Below is a small trained network, with its code and all its weights. Each question gives an input and a class and asks what happens when units are switched off, that is, made to give their printed mean instead of their output.

import numpy as np


def w(rows, s, z=0):
    codes = np.array(rows[::2]) - 128.0
    scale = np.full(codes.shape[1], s)
    scale[-1] = z or s
    return codes * scale


def f(y):
    return np.maximum(y, 0)


def log_softmax(a):
    a = a - a.max(-1, keepdims=True)
    return a - np.log(np.exp(a).sum(-1, keepdims=True))


def net(x, mask):
    res = np.array(x, float).reshape(1, 3) / 4 @ E
    y = f(res @ A[0][:, :-1].T + A[0][:, -1])
    res = res + np.where(mask, y, B[0][:, -1]) @ B[0][:, :-1]
    return log_softmax(res[-1] @ U[:, :-1].T + U[:, -1])


A, B = {}, {}
E = w([
[121,140,183,96,137,3,109,180,163],'x0',
[125,74,129,254,166,141,184,85,224],'x1',
[237,26,170,58,151,169,93,115,123],'x2',
],0.0095)
A[0] = w([
[152,59,174,182,196,111,173,87,254,84],'neuron 0',
[50,195,121,115,113,96,117,181,123,11],'neuron 1',
[195,103,163,76,113,52,49,196,93,113],'neuron 2',
[128,119,134,164,127,62,137,156,134,185],'neuron 3',
[144,104,50,120,74,245,115,53,58,147],'neuron 4',
[98,200,85,139,107,68,158,193,110,203],'neuron 5',
[49,199,109,143,83,70,144,154,145,150],'neuron 6',
[111,138,53,197,118,181,202,98,145,139],'neuron 7',
[143,203,109,89,101,163,117,110,71,120],'neuron 8',
[109,121,125,127,147,75,142,138,157,181],'neuron 9',
[77,157,79,174,141,173,184,93,128,125],'neuron 10',
[70,172,118,104,89,86,130,101,134,57],'neuron 11',
[99,107,101,195,164,142,146,78,193,166],'neuron 12',
],0.01,0.011)
B[0] = w([
[68,147,235,136,214,198,189,215,45,229],'neuron 0',
[203,2,229,15,150,154,91,209,233,168],'neuron 1',
[160,121,65,87,96,71,56,111,189,221],'neuron 2',
[165,85,137,39,137,162,104,157,152,205],'neuron 3',
[82,139,192,111,197,229,184,168,95,232],'neuron 4',
[103,189,126,207,148,177,159,111,78,249],'neuron 5',
[96,146,173,173,206,199,164,135,52,237],'neuron 6',
[143,175,63,145,96,63,65,48,202,218],'neuron 7',
[132,110,185,141,174,136,160,117,115,183],'neuron 8',
[154,76,142,94,119,140,129,119,164,198],'neuron 9',
[193,126,57,139,110,77,136,110,180,200],'neuron 10',
[141,59,169,65,173,111,97,218,131,157],'neuron 11',
[151,153,63,150,56,72,114,46,97,228],'neuron 12',
],0.009,0.013)
U = w([
[84,154,183,177,168,191,177,155,78,221],'0',
[109,87,212,35,165,184,152,185,122,247],'1',
[145,138,43,113,30,2,80,105,218,1],'2',
],0.0075,0.00072)

Each question gives the input, the list of numbers given to net, and the class t.
The units are the neurons (one row each of A and B). Each row of codes is followed by its name. A weight is (code - 128) times the scale printed after its matrix; where a second scale follows, it is the last column's (A, B and U).
mask holds one flag per neuron, in row order. A switched-off neuron (its flag False) gives its mean, the last column of its row in B, instead of its output. The means were averaged over made-up inputs and are rounded, as every weight is.
A unit's drop is (log p(t) with every unit on - log p(t) with that unit switched off) / (log p(t) with every unit on - log p(t) with every unit switched off).
The circuit of an input: a set's keep is (log p(t) with only the set's units on - log p(t) with every unit switched off) / (log p(t) with every unit on - log p(t) with every unit switched off). Starting from the 12 units with the biggest drops (on a tie, the unit counted first), units are removed one at a time, each time the one whose removal leaves the highest keep (on an exact tie, the one counted first), for as long as the keep stays at least 0.8.
circuit, biggest first: the units of the circuit, biggest drop first
top k neurons: the k neurons with the biggest drops, biggest first
drop when u is switched off: that unit's drop, to one decimal
input [6,-8,8], class 2: circuit, biggest first : (neuron 2)
input [7,0,-6], class 1: top 4 neurons : (neuron 1; neuron 3; neuron 11; neuron 9)
input [6,-1,-5], class 1: top 3 neurons : (neuron 1; neuron 3; neuron 11)
input [0,2,0], class 2: circuit, biggest first : (neuron 4; neuron 6)
input [1,-5,5], class 2: top 3 neurons : (neuron 2; neuron 0; neuron 6)
input [2,-8,7], class 2: top 2 neurons : (neuron 2; neuron 0)
input [0,8,-3], class 2: top 3 neurons : (neuron 7; neuron 12; neuron 4)
input [-8,2,0], class 2: top 4 neurons : (neuron 7; neuron 0; neuron 6; neuron 10)
input [3,-5,-7], class 1: top 2 neurons : (neuron 1; neuron 11)
input [5,-7,-8], class 1: drop when neuron 1 is switched off : 3.3
input [0,4,-2], class 2: drop when neuron 7 is switched off : 0.2
input [6,-4,2], class 2: drop when neuron 11 is switched off : 0.0
